Each row has a hidden stage along a path, written after it and counted from one end. A new block has a new path.
[ 140   49   -2 -103   23   96  253   86  -59   21   14   48  -91 -226
   69  283  297   44   54   42   -3  269  188 -248  205 -162  121  236
 -214   76 -186  -97  -86   41   67  188  -69 -161 -315   71  257   20
 -324  234  -27  -17   51 -463  -49  204   39  -28  186  184]	37
[ 423  116   76 -152   91   51  -97  202  -25  -74  -54  -29  -91   -9
   -7  259   16   71  -15  129 -104   67  -53 -260 -232  -27  116  205
   64   40  -91  128 -165   46  140  196   84  -79   40  159  -39 -169
  122 -144 -189  -70   55 -219  -97   74   58 -167  -74  116]	42
[ -82  -45  -77  -59   74   27  293 -117   97   30  -11   32   96   32
   63  -16   99   18   32   76   17  212  128  -73  201   20 -113  -68
  -63  -59 -131 -179  -51  -48 -112 -106  -25   51  -24   97  133   23
 -264  200  122  142  -94   75  106   37   49   89  136   56]	21
[ 112 -134  -37  -82  301 -125   50   46  100   14  185   79   42   16
   87  155  -13  243 -117  151  -23   60  140 -262  102  220  190   34
 -124   60 -110  -84   90  -46    2  139   37   41  257  244   -2  -73
  112  -28  -69   51   31  -34  103    6   63  -47  -93   52]	31
[  60  -33  -12  -48    9   21  106   11   15   -8   26   45   13  -99
   26  128  100   40   44   10   14  115   56  -84   75  -34    3   42
  -24    0  -64  -61  -19   28   14   40   -5  -57 -146   62  109    0
 -124   48    0   -7   17 -185   13   91   25   14   63   54]	36
[  34  -32  -36  -17  -36  -26   30    8   89  -54   75  -50   18  -15
   -7    4   58   53    0   15   26   -7  -94   61  -15   18  -43  -40
   61  -44   76  -16   88   49   -6   14   67  -76   27   91  -31    4
   19  -64   51 -143  -32   35   29  -45   26   41  -18  -26]	13
[  6 -77 -18 -43  18 -36  37  16  75  31  57 112  70 -83 -20  64 -82 139
  54 -15  42 -12 -12 -31  33  82 -47 -43  40  15   6 -68  39  10 -82   2
  29 -13 -29  56  57  -4  49 -35  18  72  33 -94  15 -69  33  67 -77  33]	37
[-157   40  147   42 -333   65  -36  -74   20  -71 -207   37  108 -114
 -126 -114 -148 -176  225 -296  195  -47 -112  349 -186 -175 -343 -232
  353 -140  156  -79  -11   31 -192 -368  -13  -53 -441 -229   83  167
 -124 -165  161   60   36  -20   -5  -13  -95  193   70  -75]	42
[ 28 -47  23 -44  85 -33  36   3  39  -2  84   5  43 -12  35  41  10  58
 -68  30   0  48  79 -23  20  21  20 -22  21 -38   2 -21  53 -13 -10  36
  39   2  36  94  -2 -16  21 -64  20  -8  19 -27  20  -6  -9  19  13  -4]	20
[  29   -4   32  -13    0   31    3   20   11    3   44   26  -49  -43
   14   54   10   23   44    0    7   -1  -56  -16  -23  -11  -44  -37
   28  -17   -4  -17   41   38   -2   10   19  -64  -20   88   22  -29
    8  -36   32  -58    2 -110  -24  -24   49   18    5  -34]	0
[  13    0  120  -70   81   28    3  -25   83   51   30   -5  -16   34
  -13   75  -37   12  -17    2   52   32   52  -26  -81   26   -6 -127
   14  -76  -15  -32   30  -33  -54 -122   18  -34   32   62  -62   19
   51  -93   27   21   46   46   47  -18   -4   48    2  -18]	16
[ -34  -61   67   18   48  -79 -141  -60   84    5  130   44   44   78
    6 -168 -209  -25  -58  -26   17 -145 -123  186 -254   73 -187 -238
  190  -92   97   81  157   49  -15 -111   41   27  268   79 -187  -77
  288 -223   91  -49  -12  219   13 -177   27  -12 -100 -184]	38
[  55  -52  301 -297  408  134  412 -148  389  161  212   19  -44  -69
  -82  387  137  198 -116  -43  323  148  157 -331   93  106  442  -85
 -472   33 -338 -276   96 -103 -240  -91   62 -175  205  289   29  384
    5  157 -106    0  -28  196  346  109   33  146   33   74]	29
[ 147   50  -14   -1   81   38   90   83 -101 -232  -97  -16  -73  123
   37    1   70 -146   96    7  -25   88  -15  -36  -96 -127 -120  114
  183  -20 -185   10  -30   54  126   76  -56  -90  -90   48   73  -91
 -268  -19  167  -72  -54  -99  -88  150   94 -180   93  -62]	11
[ -99  376  458  -52  162  -11 -130   -5  279   -8  -11  -22 -269  -47
   82  -21  -30  167  -70 -106   54 -264   -2  134 -510 -134  110 -260
 -179  203  174  108  -78    3  -55  -44   44 -166  297   44 -101  -16
  391 -275  198  -56   54   53   36   23   64   66  -37 -141]	6
[  41    0   30  -22   35  -50  -37   -4   11   90  110   70   12 -108
   76  114   58   29    3  -15  -10   76   35  -42  -14   38   48  -27
  -53    7  -40  -17   32   22  -48   -9   23  -47   22   79  -33  -45
   58   -2  -70    6   44 -108   74  -27   71  -10    7    1]	42
[ 122 -120  -62  -81  331 -138   31   71   72   18  218   68  -18   39
  126  178   47  256 -142  191  -61   87  145 -321  136  233  249   68
 -186   78 -145  -69   93  -37   25  200   50   34  329  281  -37 -118
  118  -15  -65   25   27  -36   94  -22  111  -71  -89   61]	18
[ -21   85   41  -63 -146 -157  -31    2   90  302  184  -81  -59 -383
  224  -11  237   29 -270  -81  -30  167  112  297   12  -85  -87  -26
 -151 -140  289   25  239  127 -230   17   25 -198  108  116  -53  -44
   96  239   77 -147   88 -123  -22 -291   -1   85  264   35]	9
[  24  -42  114 -104  101   43  122  -52  138   45   95   68  -24  -76
  -29  167   41   68   21  -61  139   49    2  -97   -8   25   98  -68
 -110    4 -128 -101   50   14  -82  -47   28  -96   12  114   23  114
   12   11  -13  -18    2   -6  115   31   53   59    4   -3]	38
[ 49 -40  30 -45  99 -77   3  19  61 -41  35  14  24  21  44  21 -23  32
 -29 -26  54  28 110   8 -58  53 -45 -59  78 -48   1 -64  91  -3 -11 -62
 -18 -37  21  88 -16  -2  21 -72  27 -11  16  12  77  28   2 -18   3 -42]	33
[   7  -52   42    1   42   -7  -62   42  -25  -90   67   62 -113   46
   -6   29  -31  -17   62  -79   68  -88  -79   11  -91   -9  -36  -54
  118  -16  -50   16  124   76   81   42    5  -92   -4   70  -37  -40
   46 -154  112 -124    6  -71  -42  -12   82  -46  -56 -143]	7
[  8 -70  43 -37  34 -12  41 -24  41  -2  62  -1  62 -22  13  -6 -22  -1
 -64   6  28  36  60  46 -20 -22 -66 -74  85 -88  37   1  68  -2   2 -17
  21   2 -21  58   7   6 -11 -72  60 -18  19 -14   7  18 -46  28  41 -34]	29
[ 44 -61  30 -72 101 -21  56   6   5  -7  88  10  46  20  13  10 -30 -12
 -68 -36  53  47 144  15   6   4 -38 -12  95 -91 -25 -58 121  -3   7  -5
  -9 -20 -18  99  -2  23  29 -59  -2 -28   7 -12  11 -27 -45  -5  19 -48]	25
[ -48   43  -19   21  -40   40   62  -88   53   73  116   26   19 -109
   30   77  129   63   55   28  -83    4 -129   56   58  -36   25   -7
  -26   14   53   17  -31   67    5   96   81  -42  -41   93   66 -102
   48   31   18 -101  -16 -160  -66  -45   52   48   15  -45]	6
[ -49  110  -67   -8 -190    8   51  -88  159  275   24  -39   29 -155
   78   95  297    1   95   64  -91   69 -128  144    8  -57 -100 -143
 -102  -30  158  195 -153   14  -42  -51  106 -157 -119  -48  -72 -141
 -195  191   96  -38    4 -104  133   85  149   46   55   10]	41
[ -70   70   97   23 -257  135    9  -61  -21  -17  -87  -29  -19  -87
  -55  -97    4 -195  117 -158   53  -19 -151  282 -147 -231 -296 -136
  210 -134  116   45  -14   93  -31 -150    9 -100 -267  -87   38   48
  -98  -53  145 -100  -32  -66  -94  -24  -25  100  135 -107]	3
[-520 -220 -116  203 -242   20  189 -308  -19  120  247  154   96 -186
   64 -200  158 -147  146 -185  125   41  -93  305  350  -77 -232 -315
  -79  -84   20 -163  236   86 -128 -183  -41   -3 -218  -71  111  163
 -256  179  258  -60 -105    0  124  -77   73  258  190 -207]	3
[ 38 -42  30 -47  52 -21 -23 -11  33  -4  49  39 -17 -17  40  85  24  23
 -13 -51  17  58   1 -17 -24  33   6 -39  21 -44 -52 -38  28  43 -46 -12
  46 -26  44 106 -29 -21  47 -44   0 -21  -7  -6  43 -33  71  22  38 -38]	12
[  23  -52  129 -114  129   33  136  -60  140   36   99    0   39  -54
  -18  127   44   65  -81  -35  109   61   89  -53   14   -2  115  -60
  -77  -40  -58  -68   48  -30  -67  -14   59  -48   14  117   18  123
    8  -25  -15  -23    3   24  110   65  -29   77   43   -4]	27
[ -29  -18   53  -12  272  -66  230   15  161   87   40   24   55  -18
   49  169  -24  240   10  317    0  171  140 -306  182  197  144  -47
 -187   42 -101 -221   76 -186 -212  -92  -77   11  133  109  163  -40
 -231  108  196  242  185 -112   10   13  -16   12  -24  219]	13
[ -47   45  -57  -30  196 -142   74   10  117   42   37   48  -13  102
   87   19  -26  151   64   64   21   26  141  -56   58  204  -39  -59
   25   -3  -18 -211  138  -43 -114 -123  -84  -42  125  153   31 -116
   36   51  113   78   35   16   39 -136   67  -27  -91  -16]	11
[  36  -32   31    0  -29    5  -18   20  -18  -36  -10    4    3  -39
   40   12   15  -45   -8    1  -22   81  -20   27  -51  -55 -102  -51
   62  -59  -11   36  -10   24  -26  -16   26  -20  -24   12   -8  -29
  -98  -47   92   12   16  -46   -6   21   45   13   96    2]	13
[  11 -126  -17    9  -84    9   36    9  -29  -61    8  -30  109  -23
  -24  -38   -6  -81  -13    0   28   49    5   94   17  -78 -148  -62
  185 -125   58   58   52   -9   33  -14   36   -3 -173  -38   16   29
 -191  -91  111  -32   17  -50   -1   91  -57   29   66  -23]	25
[   3  -18   -4   76  -11  136  -17  -54  -86  -77   53   37  -19   50
   37  -46  -19  -39   56  186 -163   41 -108 -132  -24  -56 -103  -92
  -20   23  -69   31 -136   31  161   22   16  130   64   89   23 -114
   39 -120  -32   -5  -72  -58  -66   48   48   29   44  -17]	1
[ 111 -114  -54  -68  298 -124   13   83   78   14  183   98  -46   29
   90  211   15  263  -51  142  -16   58   84 -323  123  262  228   48
 -176   94 -165 -120  106  -27  -27  132   30   -9  281  254  -25  -84
  109  -12  -62   37   38  -54  105  -47  144  -51 -122   62]	11
[ -1 -66 -16 -29  -2 -57  32  16  87 -75 -18  37  64 -19  -4   6 -42  95
  41 -27  64  -8  29  23  -2  42 -88 -68 114 -21  57 -74  33   4 -31 -45
  16  -8 -80  40  60  14 -25 -85  68  18   3 -31  49  35  -5  63 -29  -2]	33
[  4 -43  44 -56  27  20  46 -19  31  18  28  33  16 -23   5  42  -6  14
 -25 -11  10  46   4  11  -6 -33 -46 -44  65 -67 -15  18   3  16 -28  24
  49  -4 -21  55  19 -34 -25 -43  91  18  16 -48 -40 -20  15  34  42 -20]	18
[ -37  -12   97  -66   24   -3    0  -43   77   30   48    6 -110  -10
   42   46   74  -17  -47  -66   71   21   -8   52  -76  -49  -19 -116
   14  -87    3   26   68   66   -4  -24   36  -82   37   88  -51  -29
   21  -51  145  -94    8   15    3  -14   55   25   71 -101]	15
[ -88   65  -95  -59  363 -264  146   -2  192   69   48   36   56  201
  143  -24  -61  251    9  134   29   37  339  -83  129  332   -2  -58
   47  -10   13 -321  211 -132 -160 -166 -135   11  216  222   57 -168
   61   83  147  164   58   86   79 -167   12  -61 -156  -12]	20
[   8  -69    1  -52   25  -83   -7  -27   58  -25  -20  115    7  -36
   69   33  -13   18   30 -112   66   63  -19   14  -46   47  -87  -72
   83  -38  -83  -57   11   66 -105  -54   30   -5   40   88   14  -40
  -19    4   80   62  -37   24   85  -21  126    7   44  -57]	40
[ -55    5  212 -150 -145  281  274 -147   52  -15  -34   83  -33 -182
 -119 -144 -166  -60 -115  -50   40   68 -257  142 -113 -349 -268  -23
  135 -149  -32   19  -71  191 -123  132   86   82   25  103  246   23
   81   18  296   15  -73  -29 -454 -294 -101  186  234   13]	16
[-27  16  43 -56  71 -64  63 -16 107  33  58 -23  74  -2  35 -43 -21  57
 -62 -21  49  16 145  89 -20  31 -65 -91  46 -57  86 -77  95 -42 -88 -87
   4 -31  30  67 -14  34  47 -38  47  16   9  62  75 -55 -44  62   5 -20]	23
[ 228  -77 -212   64  -12  -29 -137   84 -251 -171  -28   10  107  122
   77  -13  -46 -133   85   56 -188  135   23  -54   28   70 -193  146
  312 -107  -85  -64  -21   60  142    8  -26  109  -93  127    4 -185
   -3  -82 -223  -35  -77 -116  -52  -17   38 -138   28  -38]	0
[ 42 -10 -12 -41  -8  56  62  -9  -9 -50  37  51 -32 -24  -2  29   9   3
  63 -48  16  35 -57 -13  10 -26 -78  19  64 -26 -67 -93  27  87  -2  20
  11 -38 -38 126  69  -9  39  -3  -9 -68 -66 -70 -53 -80  52  31  29 -39]	5
[ -46 -161 -136  114   44 -130  -61   62  -66 -135   67  134  165   74
   -8 -103 -234   82  141   46    5  -65   43  -31   59  187 -165  -83
  208   28    2 -149  147  -48   -3  -95  -71   97  -36   -7   34  -33
   22 -187   20  120   40  -43   35  -64   -1    5 -176  -14]	38
[ 40 -78  58 -19  76 -26 -20 -13  25  15 126  45  -8 -18   6  89  -8  -8
  -2   2  57  17 -20 -40 -54  43  33 -69  39 -52 -55 -12 128  27  19 -28
   7 -55  35  92 -50 -15  45 -92  11 -72  54 -40  29   1  24 -42 -29 -63]	39
[ 20 -50  47 -57  21  23  74 -38  54  -8  47  41  45 -59  -1   6 -34  24
 -40  -8  17  37  -3  32 -32 -45 -77 -38  71 -58   3 -13  21  44 -13  25
  31   7  -6  85  60 -11  31 -38  58  -9  -5 -43 -52 -24 -22  39  50 -19]	33
[ 19   9  37 -28  54 -12  -3   8  43   6  60  39 -45 -29  37  65  12  59
  19 -11   6  13 -10 -24 -30  29  -3 -39  -7   1 -20 -50  44  35 -35  -2
  16 -54  48 103   1 -36  67 -39  24 -29   9 -58   4 -56  62  18  -2 -26]	8
[ 17  -4  31 -32  32   8  38   0  38  26  45   9  12 -18   7  49   8  15
  13   1  12  44  16  12 -11   4 -43 -45  32 -47  -7 -32  43   2 -48 -35
  14 -54 -15  51  -4 -10 -17 -24  49  -4  26 -39   1 -41  21  26  16  -4]	14
[ 18 -37  39 -46  53 -20  40 -15  43   0  60 -14  64 -14  28  10   4  20
 -76  13   5  46  82  30  -8 -15 -24 -45  63 -69  37  -1  41 -14  -7   8
  39   6  -2  71   0  -9   6 -68  35 -12  14 -14  15  12 -38  29  38 -19]	23
[ 43 -53  25 -42 -11  -1 -11 -20  14 -31  59   6  53 -31  15 -14   0 -27
 -57 -62   5  11  24  96 -65 -57 -84 -43 118 -77  47  43  24  50  48  29
  54  -6 -42  62 -21  -8  61 -97 -10 -73 -29 -18   8  16 -18  22  47 -74]	30
[ -92  -57 -129  -53   49   51  346 -145  114   44  -30  103   76   16
   61    2  115   12  139   76   33  237   61 -120  224   43 -173  -86
 -108  -24 -217 -227  -85  -12 -124 -155  -65   30  -41  100  173   19
 -325  299  128  176 -134   66  140   47  131   83  132   68]	37
[ -92   -5  165  -81   20   26  111  -58  209  101   99   62  -71 -149
  -21   75   32  115  -16  -54  144  -52  -69   34  -68  -49   30 -166
 -129   23   29   14   69   30  -98   -8   50 -134   44   48   20   80
   22   -8  185  -33   42  -29   42   -6   46  111    3  -25]	37
[  3 -47  42 -67  38 -24  34 -34  93  30  47  -5  46 -35  32  43  25  67
 -76  17  14  40  66  14  -1   2  -8 -77  33 -68  64   3  10  -3 -10   1
  60  12  -1  88   7 -22  28 -60  36  -9  13 -16  35  30 -26  60  34 -14]	27
[  27  -57  110 -103  106   36  118  -55  137   34   87   48    8  -66
  -26  144   24   68  -14  -52  120   51   28  -69   -5   20   80  -66
  -76  -18  -93  -90   47    6  -72  -40   34  -69    8  113   29  108
   19   -6  -12  -16    3    2  101   40   18   65   19   -4]	35
[ 69 -25   2 -24  42  -4  47  11   3 -72  14  35  13   0  26  21  14 -24
  27  -3   2  47   5  -3 -52 -38 -81   1  96 -28 -57  -3  10  41  49  25
  -7 -35 -40  64  39 -47 -62 -35  59 -29 -14 -71 -12  60  37 -51  35 -36]	36
[ -41  -29   60    4   34 -186  -82   15   33  211   73   52   13 -285
  188  213  147  153 -163   45 -115  129   72   45   95    6  159   37
  -33  -49  150  131   37    6 -145  193   94  -26  -16   43   84 -246
  -85   67  202   76  246 -386 -130  -13   20  -29  131   51]	16
[  99  -17  -17   -8   27    0   13   68   40 -149  -11   27   62   79
  -60  -23 -101   18  130   -7   57  -55  -50  -26 -119   46 -119  -53
  132   36  -50  -49   12  -14   21  -77   -2  -51  -25   15  -28   50
  -13 -145  -10   -2  -45   52  100   48   51  -12 -117  -13]	39
[  33   45   89  -29  190   37   98   -6   50   77   80  -26   36   60
   30   86   31    4   -6  130  -27   89  167 -121   -7   28   50  -78
 -112    5  -91  -19  -10 -130   -8  -85  -32  -41   40   34  -46   12
 -100  -10    5   86   58  -10  109  103    7  -21    5   42]	19
[ 23 -87 -21 -26 -11 -41   5   4  38 -53  10  73  45 -47  10  48 -24  55
  47 -39  45  34  -5 -15   5  39 -65 -44  88 -24 -12 -68  23  38 -26 -28
  20  -1 -65  59  48  -6  -9 -61  19  15   0 -59  40  13  33  40  -3  -6]	37
[ -40  -20   67  -16  347  -88  302    5  192  105   54    4  113  -17
   63  172  -30  284  -40  402  -11  212  225 -356  235  220  197  -37
 -224   46  -97 -253   85 -255 -242  -89  -90   51  163  121  207  -35
 -283  130  220  303  222 -114   13   42  -74   11  -18  273]	18
[  -8  -82   34  -32  -42   -8  -25  -10   22    4   20    3   13  -24
  -10   42   -9  -15   -8  -40   52   37  -11   54  -13   -6  -69  -88
  120 -120   44   -4   71   26  -32  -59   42  -24  -77   30  -20   -4
  -23  -93   79  -35   44  -28  -12  -26  -12   55   34  -36]	16
[-134  273 -119   18 -346   64  108 -204  285  537   30 -212   80 -247
  135  143  612  -17   84  153 -255  130 -168  339   85 -143 -104 -209
 -271  -70  390  377 -330  -29  -72  -78  208 -253 -217 -136 -146 -217
 -338  404  109 -107   -5 -122  213  161  174  131  171   44]	13
